Below is a small trained network, with its code and all its weights. Each question gives an input and a target symbol and asks what happens when units are switched off, that is, made to give their printed mean instead of their output.

import numpy as np


def w(rows, s, z=0):
    codes = np.array(rows[::2]) - 128.0
    scale = np.full(codes.shape[1], s)
    scale[-1] = z or s
    return codes * scale


def softmax(a):
    e = np.exp(a - a.max(-1, keepdims=True))
    return e / e.sum(-1, keepdims=True)


def log_softmax(a):
    a = a - a.max(-1, keepdims=True)
    return a - np.log(np.exp(a).sum(-1, keepdims=True))


def net(x, mask):
    ids = ['ΔΛΣΦβγεζηξτω'.index(c) for c in x.split()]
    T = len(ids)
    res = E[ids] + P[:T]
    u = 0
    for l in range(2):
        r = res
        for j in range(3):
            rows = slice(2 * j, 2 * j + 2)
            q, k, v = (r @ M[l][rows].T for M in (Q, K, V))
            z = softmax(np.where(np.tri(T) > 0, q @ k.T / 2**0.5, -1e9)) @ v
            o = O[l][rows]
            res = res + np.where(mask[u + j], z, o[:, -1]) @ o[:, :-1]
        u += 3
    return log_softmax(res[-1] @ U[:, :-1].T + U[:, -1])


Q, K, V, O = {}, {}, {}, {}
E = w([
[164,133,120,92,141],'Δ',
[117,111,122,109,180],'Λ',
[118,82,132,146,123],'Σ',
[88,81,101,120,140],'Φ',
[92,111,113,176,125],'β',
[114,107,110,93,106],'γ',
[150,76,138,105,77],'ε',
[124,162,98,78,120],'ζ',
[83,58,100,149,202],'η',
[168,146,93,155,88],'ξ',
[36,141,5,224,170],'τ',
[120,42,111,237,194],'ω',
],0.013)
P = w([
[88,111,48,137,21],'0',
[214,106,91,57,156],'1',
[236,128,67,74,193],'2',
[223,190,77,120,195],'3',
[220,207,123,161,237],'4',
[202,234,133,188,240],'5',
[171,254,132,222,249],'6',
],0.0058)
Q[0] = w([
[190,29,89,67,151],'0.h0',
[2,45,115,163,129],'0.h0',
[57,221,125,173,118],'0.h1',
[87,143,2,242,157],'0.h1',
[163,121,61,126,180],'0.h2',
[174,151,53,190,195],'0.h2',
],0.0091)
K[0] = w([
[71,120,4,176,91],'0.h0',
[94,128,144,70,41],'0.h0',
[137,192,149,112,169],'0.h1',
[163,130,126,208,197],'0.h1',
[131,186,104,187,145],'0.h2',
[161,159,105,168,196],'0.h2',
],0.011)
V[0] = w([
[201,56,117,140,94],'0.h0',
[127,52,155,196,230],'0.h0',
[139,172,35,79,234],'0.h1',
[83,254,77,128,113],'0.h1',
[100,71,161,12,104],'0.h2',
[56,79,119,20,128],'0.h2',
],0.0083)
O[0] = w([
[160,170,108,180,254,144],'0.h0',
[63,93,33,81,214,152],'0.h0',
[97,167,220,38,125,253],'0.h1',
[187,84,238,114,40,147],'0.h1',
[59,204,146,234,131,30],'0.h2',
[51,193,205,199,151,107],'0.h2',
],0.0079,0.0054)
Q[1] = w([
[48,165,138,82,74],'1.h0',
[44,182,116,226,66],'1.h0',
[63,184,173,143,83],'1.h1',
[62,149,36,225,1],'1.h1',
[144,173,145,184,66],'1.h2',
[54,203,124,112,162],'1.h2',
],0.0077)
K[1] = w([
[76,161,141,100,207],'1.h0',
[181,91,180,51,149],'1.h0',
[162,86,102,112,169],'1.h1',
[187,169,131,17,254],'1.h1',
[122,213,132,109,139],'1.h2',
[166,165,109,68,199],'1.h2',
],0.0088)
V[1] = w([
[115,93,116,2,157],'1.h0',
[9,165,156,139,144],'1.h0',
[182,192,182,64,132],'1.h1',
[175,129,59,89,152],'1.h1',
[186,53,137,167,113],'1.h2',
[170,181,60,113,229],'1.h2',
],0.009)
O[1] = w([
[140,44,175,114,217,135],'1.h0',
[2,48,122,136,76,167],'1.h0',
[97,189,169,94,194,3],'1.h1',
[208,76,221,117,99,60],'1.h1',
[204,135,37,95,125,136],'1.h2',
[154,96,150,238,97,186],'1.h2',
],0.0083,0.0037)
U = w([
[121,209,241,177,139,253],'Δ',
[53,114,153,183,213,176],'Λ',
[137,125,81,166,97,76],'Σ',
[75,109,100,148,122,81],'Φ',
[154,115,2,161,199,90],'β',
[100,154,83,142,114,78],'γ',
[158,194,95,229,87,124],'ε',
[58,214,78,115,215,117],'ζ',
[57,66,150,156,120,101],'η',
[212,210,123,175,161,87],'ξ',
[137,75,106,30,116,120],'τ',
[171,106,146,202,125,71],'ω',
],0.0053,0.006)

Each question gives the input, a string of symbols that net reads in full, and the target symbol t.
The units are the heads (2 rows each of Q, K, V and O). Each row of codes is followed by its name. A weight is (code - 128) times the scale printed after its matrix; where a second scale follows, it is the last column's (O and U).
mask holds one flag per head, layer by layer. A switched-off head (its flag False) gives its mean, the last column of its rows in O, instead of its output. The means were averaged over made-up inputs and are rounded, as every weight is.
A unit's drop is (log p(t) with every unit on - log p(t) with that unit switched off) / (log p(t) with every unit on - log p(t) with every unit switched off).
The circuit of an input: a set's keep is (log p(t) with only the set's units on - log p(t) with every unit switched off) / (log p(t) with every unit on - log p(t) with every unit switched off). Starting from all 6 units, units are removed one at a time, each time the one whose removal leaves the highest keep (on an exact tie, the one counted first), for as long as the keep stays at least 0.8.
units of the circuit, in order: the units of the circuit, biggest drop first
most important unit: the unit with the biggest drop
which heads matter: for each layer, one digit per head in row order, 1 if its drop is at least 0.15 and else 0, layers parted by /
input ζ ζ ω, target ζ: most important unit => 0.h0
input ζ η Φ γ τ Σ Σ, target ζ: which heads matter => 111 / 010
input ω η Λ τ ξ, target ω: which heads matter => 111 / 011
input τ ξ γ Λ ζ η τ, target τ: units of the circuit, in order => 0.h2; 0.h1
input ζ ξ Δ ω Δ, target β: which heads matter => 101 / 001
input ε ε ζ, target ε: units of the circuit, in order => 0.h1; 0.h2; 1.h0; 0.h0
input ε Σ ω Δ ξ ζ Φ, target ε: which heads matter => 111 / 101
input ξ ζ Σ τ, target ξ: units of the circuit, in order => 1.h0; 0.h0; 0.h2; 0.h1
input ζ ξ ε γ ω Φ γ, target ζ: units of the circuit, in order => 1.h1; 0.h0; 0.h2
input ξ Λ γ, target ξ: units of the circuit, in order => 1.h0; 0.h0; 0.h1
input ζ ζ Λ η, target ζ: units of the circuit, in order => 1.h1; 0.h0; 0.h1; 0.h2
input ζ Σ ξ, target ζ: which heads matter => 101 / 011
input ω τ ξ τ ζ Δ, target ω: which heads matter => 111 / 011
input τ ω Δ Φ ω ε ζ, target β: units of the circuit, in order => 0.h0; 0.h2; 1.h2
input ε ζ Λ ε γ ω, target β: which heads matter => 011 / 000
input Δ ζ τ τ β ζ, target τ: units of the circuit, in order => 0.h2; 0.h1
input γ Δ ζ γ, target Δ: which heads matter => 101 / 000
input ζ ζ Φ, target ζ: which heads matter => 111 / 011
input ζ η η ξ, target ζ: units of the circuit, in order => 0.h0; 1.h1; 0.h1
input ω Σ Δ Σ Σ, target ω: units of the circuit, in order => 1.h2; 1.h1; 0.h0; 0.h1
input η ζ ε τ Λ ξ, target τ: most important unit => 0.h2
input β β ω ζ, target β: most important unit => 0.h0
input ξ Φ β, target ξ: which heads matter => 110 / 100
input Δ ε ε γ ζ, target Δ: which heads matter => 101 / 011
input η ζ η, target Λ: units of the circuit, in order => 0.h2; 1.h0; 0.h0
input τ ζ ω τ γ, target τ: units of the circuit, in order => 0.h2; 0.h0; 1.h2; 0.h1
input Δ ω ξ, target β: units of the circuit, in order => 0.h0; 0.h1
input ω ζ Σ, target ω: units of the circuit, in order => 1.h1; 1.h2; 0.h0; 0.h1
